[128 = 0]

[166 104 124 127 142 127  68 122 125  96 142 123 159 124  76 137  96 121
 103 150 117 135  88 104 114 167 154 157 139 132 122  93 128 146 127  83
 148 135 108 138   4 118 123 145 136 134  53 133 146 135 117  84 134]
Y:C
[114 137 133 122 116  76 103 135 128 131 146 122 155 120 132 129 118 114
 130 119 125 127  93 105 137 160 125 150 135 131 108 140 130 122 132 117
 122 151 134 141 112 127 132 137 152 122 140 130 141 128 140  84 120]
Z:S
[ 89 125 122 135 114 133  83 146 129 132 168 125 142 115 126 122 118  98
 132 123 121 127  95 101 136 175 128 156 120 137 110 149 126 118 129 114
 123 173 126 148 128 132 124 180 147 118 141 131 138 128 139  79 123]
Z:B
[114 116 114 100 107 142 112 139 119 108 141 133 137 128 135 118 126 115
 139 127 126 129 111  96 118 131 109 118 117 113 134 182 111 102 138 130
 134 144 107 127 120 137 146 186 123 135 142 106 140 135 134 116 128]
Z:S
[100 125 115 133 121 128 104 145 132 145 150 129 149 125 126 130 151 114
 130 135 127 128  94 108 121 171 114 151 131 127 123 126 122 129 130 128
 135 163 127 145  86 128 129 159 144 118 104 132 142 135 118 111 129]
Z:B
[151 107 128 106 126  98  95 134 121 102 154 122 124 114 106 129 102 112
 116 127 114 132 122 104 129 157 158 131 126 130 127 138 127 115 127 105
 128 132 125 139 108 126 133 126 131 160 104 131 117 128 153 100 127]
Y:C
[171 108 153 113 138 102  73 139 123  76 203 121  98  93 107 119 100 114
 104 137 121 137 120  98 119 161 178 140 120 133 130 113 134 140 118  86
 125 119 143 147 123 120 122 133 147  99 130 129  98 118 169  58 121]
Y:G
[125 128 135 139 125 110  81 144 130 118 226 128 142  95  98 125 133  92
 122 128 123 132  88  97 130 201 148 175 128 139 111 104 138 139 125 109
 120 166 141 163 125 129 111 146 171  89 113 137 119 122 152  62 121]
Z:B
[129 130 133 118 117 109 103 137 121 122 168 131 151 116 127 126 117  96
 132 127 124 127  98 108 127 153 129 159 133 127 124 134 129 125 127 112
 124 129 124 137  89 131 132 151 147 125 135 124 142 135 148  91 125]
Z:S
[133 111 115 158 132 138  90 140 138 141 186 123 161 110  57 138 130 105
 121 135 118 135  84 115 136 201 137 192 138 144 102  69 142 138 127 121
 130 190 114 162  70 124  99 147 159 113  38 151 137 132 122  88 135]
L:E
[146 106 130 117 130 105  91 130 124 105 140 119 123 120 106 132 112 115
 114 139 119 136 126 115 129 148 156 120 126 135 134 154 129 130 127 102
 129 126 127 134  85 127 134 128 130 124 106 136 126 121 138  94 129]
Y:C
[ 89 129 112 141 121 145 120 124 133 148 136 128 160 121 114 129 124 106
 138 131 130 128 110 118 136 146 121 155 136 142 109 120 128 127 131 143
 129 146 115 139 113 133 115 176 140 125  96 139 151 133 114 120 129]
Z:S
[ 89 124 104 155 113 126  90 142 140 168 128 121 166 117 122 133 140  77
 147 128 124 124  95 116 143 162 117 172 136 143  97 135 136 129 126 143
 124 165 109 149  65 129 110 185 149 142 106 140 162 134 127 113 124]
Z:S

[126 125 131 123 141 131 114 125 126 136 132 121 122 129 130 137 132 129
 136 120 130 133 119 116 103 124 135 147 121 135 124 138 135 134 133 127
 125 133 126 140 122 120 130 142 138 142 121 128 116 130 106 111 135]
deka:P
[130 130 139 143 131 129 130 126 131 127 136 144 109 126 131 135 130 114
 131 143 113 142 134 135 147 127 100 139 116 107 134 138 124 119 124 132
 128 128 131 120 132 134 132 124 119 108 131 134 135 117 123 176 102]
mog:R
[131 123 125 121 142 129 134 121 130 134 125 117 135 128 131 135 138 129
 136 114 124 132 116 126 108 125 152 142 121 147 123 135 140 133 135 127
 125 132 128 137 119 117 135 138 154 156 125 139 112 129 119  80 141]
deka:P
[125 121 129 131 143 133 134 123 132 136 127 130 136 124 128 134 147 128
 133 124 119 139 117 115 107 124 143 145 115 142 128 144 136 125 134 129
 122 140 125 129 116 121 132 138 140 134 120 133 107 119 103 119 129]
deka:P
[137 125 126 125 128 124 104 125 126 110 126 129 122 124 124 135 140 128
 130 121 117 136 126 134 136 122 127 144 118 132 128 134 129 140 124 133
 127 120 131 130 132 122 134 133 134 133 126 138 129 120 126 123 128]
mog:D
[139 130 138 124 132 119 112 125 128 118 133 121 133 126 128 129 137 126
 133 120 128 136 123 139 140 123 132 140 127 125 131 130 133 135 127 131
 124 115 140 135 134 125 130 133 138 138 126 126 131 125 129 114 123]
mog:D
[125 122 126 132 146 132 148 140 129 133 132 134 135 124 130 133 139 127
 135 130 120 135 125 120 114 133 132 137 121 131 126 137 131 132 124 130
 127 135 126 126 122 120 130 132 135 126 125 126 120 120 111 125 125]
deka:P
[121 119 131 132 128 138 155 121 127 126 129 153 126 123 120 131 146 148
 128 137 128 128 129 110 123 130 122 132 131 129 126 142 121 129 137 132
 124 139 125 124 117 128 134 131 120 113 127 131 113 116  96 156 123]
deka:P
[138 124 128 126 140 121 138 128 127 110 134 132 116 124 131 138 135 115
 133 119 113 134 122 136 139 121 128 143 120 122 123 130 133 142 128 140
 126 114 133 128 132 120 138 133 138 140 129 136 137 122 129 104 126]
mog:N
[137 131 150 132 132 120 100 127 126 123 138 133 105 121 119 135 144 130
 113 128 129 140 124 129 152 128 128 147 121 110 130 135 129 129 140 134
 119 118 132 131 132 125 136 132 122 126 126 131 126 124 109 161 121]
mog:D
[121 124 126 136 136 134 137 122 130 138 134 133 126 128 136 140 130 126
 141 128 120 136 126 121 114 129 126 133 121 131 127 139 132 127 128 125
 126 140 124 136 125 129 129 136 132 136 127 128 121 134 114 140 123]
deka:A
[131 125 129 127 150 127 138 123 138 140 133 121 115 130 141 135 146 114
 142 118 116 140 120 120 117 129 132 145 107 132 125 140 140 127 135 122
 122 135 129 126 127 111 133 138 154 137 122 136 117 122 119 114 120]
deka:J
[120 130 126 140 133 138 131 122 131 145 128 143 116 128 130 137 144 131
 127 135 121 135 126 118 120 131 125 137 115 129 129 140 127 120 124 119
 124 145 123 129 118 121 126 132 124 116 127 126 121 122 102 163 121]
deka:P

[118 121 127 116 124 129 131 123 122 130 134 126 125 146 144 119 125 124
 128 126 139 120 122 142 120 127 125 112 130 126 158 149 124 134 132 151
 129 132 121 118 129 107 108 121 132 104 145 128 126 130 129 138 138]
(63):K
[141 138 132 132 130 124 117 129 133 124 117 126 127 118 116 138 144 134
 127 120 128 137 143 107 141 122 133 126 119 130 102 125 127 124 129 128
 133 157 128 133 129 127 136 148 140 135 115 121 133 125 129 117 137]
(66):V
[124 142 117 130 130 126 148 135 120 127 127 130 103 162 139 113 106 109
 137 110 124 124 183 162  95 125 140 100 116 116 124 142 124 126 129 122
 124 130 121 124 120  94 112 119 134  91 152 128 122 134 130 141 130]
(63):T
[116 126 123 117 126 129 130 141 124 125 125 126 113 144 141 110 107 115
 131 135 139 123 127 135 112 134 126 105 145 127 183 155 126 129 132 140
 128 132 113 128 127  97 112 116 123  87 148 126 117 128 123 141 129]
(63):K
[118 133 125 123 123 127 146 138 120 129 134 130 122 146 143 129 115 117
 134 120 123 123 149 151 109 127 129 105 114 122 147 138 124 132 127 128
 128 134 129 124 125 108 122 127 126 104 144 129 124 135 129 134 133]
(63):K
[112 140 121 128 125 124 141 137 121 129 123 128 118 155 143 114 106 115
 136 115 133 133 164 150 106 129 152  76 121 121 146 159 130 134 137 136
 125 140 119 128 126  92 112 127 132  87 150 125 119 130 133 144 136]
(63):T
[125 133 130 123 123 125 133 133 124 126 120 130 123 154 141 115 114 121
 128 108 131 115 162 156 107 124 134  92 117 119 130 142 126 132 137 137
 126 138 120 131 122  95 108 132 146  94 139 124 119 129 130 135 137]
(63):T
[138 124 131 131 128 126 136 130 125 125 133 129 139 132 128 135 141 125
 129 105 132 124 158 141 141 126 136 133  98 125  74 113 123 130 131 126
 128 127 134 128 133 120 122 150 147 129 130 122 129 128 131 119 137]
(66):V
[122 129 120 129 126 131 139 138 126 136 113 129 133 152 134 109 103 120
 133 110 135 123 153 140 113 118 133  89 143 116 163 141 127 126 136 136
 128 132 114 136 127  98 115 113 134  95 143 124 116 129 135 137 136]
(63):K
[128 142 128 130 131 126 134 121 118 118 106 132 129 143 124 130 112 133
 133 126 123 122 138 134 112 126 132 118 132 122 119 127 127 125 134 134
 126 131 108 130 121 119 128  89 129 121 129 133 128 133 136 134 123]
(62):H
[121 123 125 127 134 130 144 130 125 131 117 130 132 183 136 115 108 121
 131 118 147 122 145 140 121 128 136 105 139 126 163 140 128 137 131 139
 132 136 119 133 128  95 117 125 130 100 143 125 114 130 133 137 137]
(63):T
[114 125 123 125 127 126 146 129 125 126 129 129 117 148 138 115 110 112
 133 114 141 129 148 138 111 124 131 101 130 123 163 145 128 139 132 134
 130 140 120 129 128 101 111 134 128  95 145 133 120 127 129 140 131]
(63):T
[112 120 120 127 129 128 129 132 127 127 125 126 127 136 127 117 116 123
 133 124 135 129 133 122 117 125 126 105 137 128 165 152 129 135 136 138
 126 129 108 132 131 104 117 135 129  94 131 123 119 127 130 139 131]
(63):T
[126 122 138 119 130 133 134 131 122 124 116 124 133 136 128 122 114 128
 124 136 131 123 104 129 111 130 133 129 155 128 183 148 125 119 133 142
 125 132 118 132 132 116 115 111 140 111 138 125 124 129 132 130 134]
(63):K
[124 146 124 131 127 123 133 127 117 124 127 135 122 147 135 125 121 122
 133  99 131 127 170 151 109 125 138  91  96 130  73 123 128 142 124 126
 124 135 121 132 121 116 122 125 142 109 140 131 130 131 126 132 135]
(66):M
[136 141 120 134 127 126 131 137 123 125 125 130 123 141 124 128 126 127
 131 109 122 131 167 134 135 125 131 123 109 123  83 115 128 129 132 119
 130 122 130 124 125 118 145 138 137 118 130 124 124 133 132 125 134]
(66):V
[131 129 128 132 128 125 139 126 122 126 125 134 123 150 129 125 121 121
 134  99 134 129 159 137 119 124 133 105 110 127  96 122 125 139 123 129
 129 135 120 135 118 112 126 133 135 113 138 130 125 128 131 130 130]
(66):M
[128 142 121 136 132 123 131 126 121 126 121 130 128 144 123 127 122 121
 132 100 131 128 171 138 135 125 138 112 103 127  78 109 117 140 124 123
 131 129 128 130 123 111 130 134 132 114 138 115 123 128 131 140 138]
(66):M
[113 128 127 118 127 127 128 132 123 127 129 124 126 139 137 114 110 123
 126 126 139 124 118 137 119 127 127 108 133 127 158 153 127 134 129 141
 131 132 115 137 128 104 110 120 124  90 141 125 122 130 132 142 129]
(63):T
[109 127 123 128 125 127 140 131 124 126 122 132 129 146 135 121 114 119
 134 113 131 124 151 137 119 125 134 104 125 128 152 139 129 135 128 139
 126 134 119 135 131  95 116 129 133 102 144 123 121 131 130 140 131]
(63):T
[140 131 136 120 126 129 137 112 130 122 114 131 135 150 124 137 119 133
 129 108 138 122 141 125 128 124 137 119 128 134 114 120 127 139 125 136
 129 135 103 121 117 116 125 108 127 123 138 135 121 128 127 131 135]
(62):Q
[139 145 113 130 128 127 128 133 124 126 114 133 119 140 115 121 127 123
 130 109 119 136 169 125 136 132 138 115 111 120  84 121 127 121 135 119
 132 122 131 129 126 119 136 137 141 116 111 116 128 127 123 124 135]
(66):V
[118 126 130 126 127 129 148 131 126 133 121 129 130 150 137 118 111 114
 141 119 140 128 147 143 113 132 131 103 133 127 157 140 127 138 127 135
 126 139 120 137 130 103 116 130 134 107 145 127 123 107 131 135 128]
(63):K
[129 125 127 136 126 130 120 106 128 128 119 125 139 119 115 143 132 133
 130 103 143 130 121 102 153 127 128 124 126 139  98 116 137 149 118 136
 136 131 109 146 126 136 132 129 115 132 127 134 125 117 124 135 121]
(66):M
[136 132 134 126 128 131 127 135 134 124 124 129 128 136 127 115 131 131
 129 117 131 130 157 137 127 116 135 119 106 127  95 125 123 124 128 127
 127 135 133 132 125 125 127 143 151 123 129 122 132 123 132 120 138]
(66):V
[130 141 135 130 129 121 140 112 123 123 120 132 136 140 124 148 120 134
 127 123 119 117 129 131 115 131 138 131 125 126  96 114 133 129 124 125
 127 131 113 123 119 126 129  94 122 135 128 138 124 133 131 131 128]
(62):H
[135 149 117 133 129 127 128 132 131 129 126 131 119 134 122 121 134 121
 136 105 126 139 171 129 135 117 134 105  95 123  88 123 126 137 131 123
 129 134 134 131 125 121 136 159 144 119 128 123 131 126 130 123 136]
(66):V
[130 139 132 127 129 131 117 104 123 121 110 131 135 135 112 138 123 135
 126 123 133 125 114 123 130 127 133 134 131 129  95 119 133 133 120 135
 133 132 109 130 119 125 133  89 119 130 118 134 134 127 134 134 127]
(62):H
[130 140 125 130 127 132 136 122 121 130 120 132 130 135 130 123 118 134
 127 124 126 119 127 142 125 129 134 124 142 128 121 116 111 138 125 135
 127 129 118 131 126 124 128  99 118 119 136 133 130 127 128 134 127]
(62):H
[124 134 126 132 128 122 142 127 129 125 125 130 120 149 130 122 123 114
 138  95 137 131 183 137 132 118 136 108 102 115  91 120 118 145 124 125
 130 128 127 132 123 105 125 156 144 106 138 119 122 123 131 123 137]
(66):M
[133 153 122 138 131 128 136 120 121 123 117 131 125 145 122 139 114 129
 132 100 113 125 157 137 129 128 136 119 122 123  73 112 125 132 128 114
 131 132 111 129 110 123 135  90 124 132 127 138 127 128 130 133 127]
(62):H
[124 147 120 129 129 129 129 123 121 123 113 128 129 145 125 127 108 128
 132 125 122 117 138 131 116 131 136 112 127 125 111 126 128 123 130 127
 124 129 111 125 118 115 137  86 131 119 133 133 123 127 130 142 127]
(62):H
[140 132 141 130 130 126 144 115 123 119 107 128 130 153 122 130 116 129
 128 103 137 125 142 130 127 121 143 138 128 124 102 114 129 137 124 132
 130 143 107 135 114 107 126 104 125 114 136 136 120 123 131 128 136]
(62):Q
[118 123 123 126 130 133 136 133 129 132 126 123 129 136 132 109 114 120
 131 128 134 125 126 130 123 140 127 103 155 127 183 141 130 125 133 143
 134 131 120 138 136 113 127 124 126 106 141 124 115 126 130 135 128]
(63):K
[139 125 127 130 127 126 123 127 129 129 126 130 128 135 120 131 136 131
 127 111 132 133 149 117 144 120 132 126 109 133  92 123 127 129 125 125
 135 128 127 135 118 121 131 150 139 128 123 110 125 118 128 115 137]
(66):V
[120 124 124 128 127 125 128 135 129 127 133 127 120 145 141 117 116 111
 127 113 137 130 156 136 117 124 128  99 125 126 151 138 130 134 134 133
 120 132 127 126 125 101 109 150 137 101 140 126 121 130 129 137 131]
(63):T
[137 131 144 121 127 127 139 112 119 125 120 131 132 148 133 133 120 131
 121 114 138 120 121 145 127 129 137 141 131 139  98 115 133 137 118 136
 126 135 112 131 116 118 119  95 121 112 139 137 126 121 126 137 133]
(62):Q
[137 135 118 142 131 123 141 136 129 124 130 130 121 138 121 128 134 121
 131 109 116 132 172 139 133 124 137 109 102 127  81 120 125 131 129 121
 129 129 138 128 127 126 128 156 148 133 128 120 129 127 129 125 133]
(66):V
[127 147 125 137 127 126 131 121 124 126 124 129 121 133 124 138 119 132
 132 123 118 133 134 126 123 130 130 122 129 126  84 119 132 131 124 123
 126 128 118 124 118 133 139  92 122 137 125 138 130 123 125 134 128]
(62):H
[126 126 132 129 129 129 133 112 123 128 116 129 143 137 125 137 119 134
 131 120 130 123 119 126 128 126 136 124 135 134 105 115 133 137 122 128
 125 135 105 136 119 132 126  87 121 132 127 138 122 125 130 135 128]
(62):H
[132 132 131 128 124 126 134 125 130 123 124 129 131 140 129 128 132 122
 127 103 132 135 162 136 124 119 138 110 109 130 101 126 124 132 128 127
 126 137 126 126 117 112 125 144 142 110 138 129 129 125 129 131 137]
(66):M

[150 130 159 136 127 125 126 135 125 108 128 145 147 131 134 130 102 161
 131 131 157 134  97 133 132 124 129 125 123 130 134 142 159 138 106 127
 121 129 126 125 126 109 130 132 122 144 121 124 123 157 122 115 131]
zoge:rodi
[135 138 147 139 114 122 127 143 127 117 114 112 125 120 134 125 109 139
 121 133 171 123 153 115 121 139 124 139 139 140 130 126 148 112 142 133
 137 134 125 141 132 138 127 142 115 135 128 127 147 133 145 152 135]
muko:Bamu
[156 134 139 113 124 135 131 131 114 116 141 137 127 127 135 130 111 131
 129 115 144 120 119 130 133 109 125 126 123 124 136 133 138 148 107 125
 133 131 126 108 126 108 123 138 124 130 141 138 140 140 126 118 117]
zoge:vele
[126 154 116 135 119 118 127 132 134 116 117 106 122 115 148 127 118 150
 127 132 134 124 119 134  92  90 121 138 131 113 120 122 139 128 148 121
 128 118 120 132 108 141 128 143 147 128 122 121 135 133 131 136 137]
muko:Bamu
[131 112 166 117 132 130 128 124 127 119 135 145 129 122 126 128 130 105
 127 119 161 138 130 119 163 114 146 157 127 115 124 111 107 125 130 133
 130 131 126 133 140 129 129 130 114 122 136 128  99 123 139 129 117]
Lak:digob
[142 132 133 117 107 114 126 133 136 145 133 112 129 127 115 127 122 121
 119 120 166 123 143 137 127 117 125 150 130 119 125 117 137 135 162 122
 134 129 125 137 123 131 127 152 147 127 129 125 137 145 149 149 130]
muko:mabi
[119 127 126 128 113 128 148 134 127 127 129 111 130 147 138 125 134 114
 131 126 149 117 139 125 113 145 134 120 111 127 120 151 124 157 117 123
 130 130 138 130 157 132 126 121 131 110 127 116 124 127 112 120 120]
Ruk:Vuzeg
